Below is a small trained network, with its code and all its weights. Each question gives an input and a class and asks what happens when units are switched off, that is, made to give their printed mean instead of their output.

import numpy as np


def w(rows, s, z=0):
    codes = np.array(rows[::2]) - 128.0
    scale = np.full(codes.shape[1], s)
    scale[-1] = z or s
    return codes * scale


def norm(h):
    return h / np.sqrt((h * h).mean(-1, keepdims=True) + 1e-5)


def f(y):
    return np.maximum(y, 0)


def log_softmax(a):
    a = a - a.max(-1, keepdims=True)
    return a - np.log(np.exp(a).sum(-1, keepdims=True))


def net(x, mask):
    res = np.array(x, float).reshape(1, 6) / 4 @ E
    u = 0
    for l in range(3):
        y = f(norm(res) @ A[l][:, :-1].T + A[l][:, -1])
        res = res + np.where(mask[u : u + 12], y, B[l][:, -1]) @ B[l][:, :-1]
        u += 12
    return log_softmax(norm(res)[-1] @ U[:, :-1].T + U[:, -1])


A, B = {}, {}
E = w([
[162,150,100,164,73,119],'x0',
[92,19,101,153,89,87],'x1',
[101,131,57,127,110,254],'x2',
[127,129,131,128,125,129],'x3',
[85,190,33,48,132,45],'x4',
[129,128,130,129,128,127],'x5',
],0.0082)
A[0] = w([
[203,199,149,27,111,184,23],'L0N1',
[31,56,148,92,163,120,110],'L0N2',
[79,157,96,135,109,59,55],'L0N3',
[162,150,125,123,140,48,105],'L0N4',
[54,130,24,61,120,210,70],'L0N5',
[111,162,129,132,153,56,89],'L0N6',
[97,152,114,139,116,118,47],'L0N7',
[156,83,169,78,203,74,4],'L0N8',
[128,128,121,120,180,137,76],'L0N9',
[137,124,59,254,36,81,84],'L0N10',
[143,185,100,185,41,106,133],'L0N11',
[30,88,180,60,215,161,220],'L0N12',
],0.0092,0.0038)
B[0] = w([
[181,62,135,110,214,181,179],'L0N1',
[229,130,50,114,187,157,201],'L0N2',
[192,116,182,53,79,186,187],'L0N3',
[39,98,91,215,80,183,196],'L0N4',
[90,122,168,139,102,157,253],'L0N5',
[140,155,227,116,116,189,187],'L0N6',
[123,163,149,100,103,179,134],'L0N7',
[74,189,122,204,103,132,170],'L0N8',
[153,87,91,100,115,62,137],'L0N9',
[218,173,102,128,191,153,216],'L0N10',
[173,206,84,205,142,118,192],'L0N11',
[254,242,58,233,13,141,237],'L0N12',
],0.0071,0.0063)
A[1] = w([
[5,108,93,126,116,198,14],'L1N1',
[61,122,175,175,136,139,77],'L1N2',
[84,133,68,36,80,105,166],'L1N3',
[176,122,154,158,135,178,234],'L1N4',
[146,164,167,103,179,85,92],'L1N5',
[91,149,105,32,91,116,73],'L1N6',
[136,145,167,143,137,17,142],'L1N7',
[172,128,67,164,139,169,140],'L1N8',
[84,174,104,87,137,77,132],'L1N9',
[61,121,171,90,80,154,237],'L1N10',
[108,15,37,139,120,87,165],'L1N11',
[88,126,203,150,115,22,2],'L1N12',
],0.012,0.0032)
B[1] = w([
[74,153,116,163,108,123,146],'L1N1',
[125,113,151,120,137,98,137],'L1N2',
[164,96,182,133,111,152,164],'L1N3',
[82,123,131,88,118,85,248],'L1N4',
[101,120,99,131,145,158,143],'L1N5',
[145,114,167,109,93,135,151],'L1N6',
[94,140,58,139,122,182,162],'L1N7',
[119,133,123,130,113,60,247],'L1N8',
[170,125,157,83,90,169,145],'L1N9',
[133,139,69,120,146,57,141],'L1N10',
[122,129,122,92,246,158,159],'L1N11',
[65,120,68,132,73,139,145],'L1N12',
],0.012,0.011)
A[2] = w([
[129,145,125,147,149,193,111],'L2N1',
[213,128,92,146,134,128,119],'L2N2',
[99,131,111,94,85,53,13],'L2N3',
[137,61,201,90,67,113,138],'L2N4',
[146,174,170,104,203,140,99],'L2N5',
[123,85,192,221,137,169,19],'L2N6',
[119,138,132,17,166,93,252],'L2N7',
[148,105,172,115,108,163,73],'L2N8',
[6,148,156,150,108,109,206],'L2N9',
[110,183,154,57,83,64,196],'L2N10',
[112,80,179,223,107,130,216],'L2N11',
[183,90,119,103,202,127,191],'L2N12',
],0.011,0.0029)
B[2] = w([
[78,87,87,164,130,69,140],'L2N1',
[255,226,177,179,145,102,179],'L2N2',
[105,89,185,191,96,158,189],'L2N3',
[198,109,180,45,40,136,168],'L2N4',
[150,82,7,89,222,91,150],'L2N5',
[198,141,128,90,116,150,148],'L2N6',
[115,30,148,148,153,105,186],'L2N7',
[113,112,140,112,107,88,141],'L2N8',
[127,36,59,95,78,99,217],'L2N9',
[139,62,164,157,148,88,254],'L2N10',
[144,188,139,84,106,202,188],'L2N11',
[161,57,131,87,227,67,158],'L2N12',
],0.0084,0.0082)
U = w([
[151,100,126,123,98,90,245],'0',
[147,105,130,132,104,92,238],'1',
[49,136,68,144,74,194,119],'2',
[200,219,138,166,130,94,54],'3',
[146,108,122,75,248,133,113],'4',
[173,112,224,14,76,207,21],'5',
[29,151,228,207,170,137,2],'6',
],0.012,0.0064)

Each question gives the input, the list of numbers given to net, and the class t.
The units are the neurons (one row each of A and B). Each row of codes is followed by its name. A weight is (code - 128) times the scale printed after its matrix; where a second scale follows, it is the last column's (A, B and U).
mask holds one flag per neuron, layer by layer. A switched-off neuron (its flag False) gives its mean, the last column of its row in B, instead of its output. The means were averaged over made-up inputs and are rounded, as every weight is.
A unit's drop is (log p(t) with every unit on - log p(t) with that unit switched off) / (log p(t) with every unit on - log p(t) with every unit switched off).
The circuit of an input: a set's keep is (log p(t) with only the set's units on - log p(t) with every unit switched off) / (log p(t) with every unit on - log p(t) with every unit switched off). Starting from the 12 units with the biggest drops (on a tie, the unit counted first), units are removed one at a time, each time the one whose removal leaves the highest keep (on an exact tie, the one counted first), for as long as the keep stays at least 0.8.
circuit, biggest first: the units of the circuit, biggest drop first
most important unit: the unit with the biggest drop
top k neurons: the k neurons with the biggest drops, biggest first
k most important neurons of layer l: the k neurons of layer l with the biggest drops, biggest first
input [-2,-5,5,5,7,-6], class 5: most important unit => L0N4
input [-1,-6,5,2,-5,4], class 4: circuit, biggest first => [L0N1; L2N5]
input [7,1,5,5,1,4], class 3: circuit, biggest first => [L0N10; L2N2]
input [-5,8,-2,-7,-8,3], class 4: top 2 neurons => [L1N11; L0N2]
input [1,4,3,0,-4,-3], class 4: circuit, biggest first => [L0N12; L1N11; L0N6; L0N5]
input [1,-3,-8,-3,6,6], class 2: 2 most important neurons of layer 1 => [L1N7; L1N12]
input [-5,8,-7,-7,-8,-1], class 4: 3 most important neurons of layer 1 => [L1N11; L1N8; L1N3]
input [8,0,-4,-6,6,-5], class 3: circuit, biggest first => [L1N4; L2N9; L2N2]
input [5,7,3,-3,-3,-6], class 4: top 2 neurons => [L1N11; L0N12]
input [-2,0,-6,5,4,4], class 2: 2 most important neurons of layer 1 => [L1N12; L1N7]
input [3,5,3,3,8,5], class 5: top 2 neurons => [L1N3; L0N12]
input [5,8,2,5,-3,1], class 4: circuit, biggest first => [L1N11; L0N12]
input [-3,-8,8,7,-7,5], class 2: top 3 neurons => [L1N11; L0N10; L1N4]
input [-6,6,-6,-4,-8,0], class 5: most important unit => L2N11
input [-6,7,-2,2,3,-4], class 4: top 2 neurons => [L0N2; L1N11]
input [6,6,4,0,-7,-5], class 5: top 4 neurons => [L0N2; L2N11; L0N12; L1N7]
input [-8,4,7,-2,4,0], class 3: top 2 neurons => [L0N12; L0N2]
input [2,5,-6,-3,4,1], class 2: top 2 neurons => [L0N12; L0N6]
input [-7,1,6,0,0,-4], class 3: top 2 neurons => [L0N12; L0N2]
input [8,3,4,-4,5,7], class 3: most important unit => L0N11
input [7,6,2,3,-3,-5], class 3: top 3 neurons => [L0N10; L0N11; L2N2]
input [-3,-5,5,-5,-4,3], class 1: 3 most important neurons of layer 1 => [L1N4; L1N11; L1N7]
